Below are the code and all the weights of a small trained network. Each question names an input and a class and asks about switching units off, where a switched-off unit gives its printed mean instead of its output.

import numpy as np


def w(rows, s, z=0):
    codes = np.array(rows[::2]) - 128.0
    scale = np.full(codes.shape[1], s)
    scale[-1] = z or s
    return codes * scale


def f(y):
    return np.maximum(y, 0)


def log_softmax(a):
    a = a - a.max(-1, keepdims=True)
    return a - np.log(np.exp(a).sum(-1, keepdims=True))


def net(x, mask):
    res = np.array(x, float).reshape(1, 6) / 4 @ E
    y = f(res @ A[0][:, :-1].T + A[0][:, -1])
    res = res + np.where(mask, y, B[0][:, -1]) @ B[0][:, :-1]
    return log_softmax(res[-1] @ U[:, :-1].T + U[:, -1])


A, B = {}, {}
E = w([
[254,198,124,29],'x0',
[4,227,71,80],'x1',
[129,127,123,128],'x2',
[127,128,137,128],'x3',
[129,127,127,129],'x4',
[90,12,129,2],'x5',
],0.009)
A[0] = w([
[71,137,159,145,93],'neuron 0',
[94,128,131,139,124],'neuron 1',
[116,154,116,132,113],'neuron 2',
[95,202,144,137,98],'neuron 3',
[146,78,129,96,64],'neuron 4',
[119,62,137,192,154],'neuron 5',
[117,146,109,137,57],'neuron 6',
[72,83,115,186,254],'neuron 7',
[163,125,136,120,128],'neuron 8',
[210,105,152,123,116],'neuron 9',
[65,133,148,145,135],'neuron 10',
[127,80,146,175,149],'neuron 11',
[107,210,117,157,129],'neuron 12',
[148,2,119,69,86],'neuron 13',
[130,122,104,125,56],'neuron 14',
[110,66,168,181,139],'neuron 15',
[185,138,146,115,89],'neuron 16',
[65,99,117,29,30],'neuron 17',
[110,110,112,138,68],'neuron 18',
[93,134,130,145,81],'neuron 19',
[165,164,155,89,144],'neuron 20',
[70,142,143,53,50],'neuron 21',
[196,135,145,220,206],'neuron 22',
[111,193,116,152,132],'neuron 23',
[59,123,118,138,52],'neuron 24',
[125,100,153,167,135],'neuron 25',
[128,133,146,190,101],'neuron 26',
[158,152,129,96,134],'neuron 27',
[121,188,114,68,50],'neuron 28',
[154,138,132,167,174],'neuron 29',
[123,151,133,103,58],'neuron 30',
[131,91,147,112,56],'neuron 31',
],0.02,0.0064)
B[0] = w([
[170,147,192,142,173],'neuron 0',
[150,136,169,139,160],'neuron 1',
[117,151,123,111,156],'neuron 2',
[94,193,150,96,196],'neuron 3',
[112,138,142,70,167],'neuron 4',
[70,109,60,110,208],'neuron 5',
[107,145,140,113,143],'neuron 6',
[53,113,198,232,237],'neuron 7',
[158,137,158,130,160],'neuron 8',
[190,144,233,153,203],'neuron 9',
[162,146,210,157,187],'neuron 10',
[90,109,64,124,188],'neuron 11',
[83,211,121,107,220],'neuron 12',
[44,199,192,29,228],'neuron 13',
[137,118,127,123,128],'neuron 14',
[72,103,55,106,202],'neuron 15',
[178,147,171,116,177],'neuron 16',
[196,3,125,172,207],'neuron 17',
[133,119,154,118,142],'neuron 18',
[153,146,171,135,157],'neuron 19',
[181,150,130,81,188],'neuron 20',
[168,49,96,158,184],'neuron 21',
[215,71,73,218,252],'neuron 22',
[92,197,120,107,203],'neuron 23',
[170,122,216,140,178],'neuron 24',
[101,119,96,151,173],'neuron 25',
[119,150,118,179,185],'neuron 26',
[142,141,74,83,174],'neuron 27',
[80,105,17,91,186],'neuron 28',
[158,106,96,167,184],'neuron 29',
[122,115,92,113,143],'neuron 30',
[103,152,140,107,151],'neuron 31',
],0.047,0.018)
U = w([
[108,104,85,253,174],'0',
[252,162,125,193,215],'1',
[110,223,210,206,2],'2',
[141,223,77,108,167],'3',
[7,102,159,132,112],'4',
[159,153,213,76,139],'5',
[154,39,226,193,156],'6',
[194,40,84,98,82],'7',
],0.0073,0.0036)

Each question gives the input, the list of numbers given to net, and the class t.
The units are the neurons (one row each of A and B). Each row of codes is followed by its name. A weight is (code - 128) times the scale printed after its matrix; where a second scale follows, it is the last column's (A, B and U).
mask holds one flag per neuron, in row order. A switched-off neuron (its flag False) gives its mean, the last column of its row in B, instead of its output. The means were averaged over made-up inputs and are rounded, as every weight is.
A unit's drop is (log p(t) with every unit on - log p(t) with that unit switched off) / (log p(t) with every unit on - log p(t) with every unit switched off).
most important unit: the unit with the biggest drop
k most important neurons: the k neurons with the biggest drops, biggest first
drop of u: that unit's drop, to one decimal
input [2,1,4,-6,7,3], class 7: most important unit => neuron 7
input [3,8,2,8,3,0], class 3: 3 most important neurons => [neuron 12; neuron 22; neuron 3]
input [3,1,-7,5,-2,8], class 7: 2 most important neurons => [neuron 17; neuron 21]
input [3,-8,0,7,6,1], class 5: 2 most important neurons => [neuron 13; neuron 9]
input [-4,8,4,-7,-1,1], class 6: 2 most important neurons => [neuron 17; neuron 21]
input [1,-7,-3,4,8,4], class 5: 2 most important neurons => [neuron 9; neuron 7]
input [1,8,-5,-6,-6,2], class 7: 2 most important neurons => [neuron 28; neuron 7]
input [-8,1,5,-6,-3,2], class 6: 2 most important neurons => [neuron 24; neuron 10]
input [1,1,-3,0,8,-2], class 3: 2 most important neurons => [neuron 7; neuron 17]
input [-2,1,-5,-7,1,6], class 6: 2 most important neurons => [neuron 17; neuron 12]
input [3,4,-5,7,1,-8], class 3: drop of neuron 3 => 0.0
input [-1,3,3,6,-2,7], class 6: drop of neuron 17 => 0.4
input [7,5,-4,-8,5,0], class 3: drop of neuron 22 => 0.2
input [1,5,7,8,7,-5], class 3: most important neuron => [neuron 7]
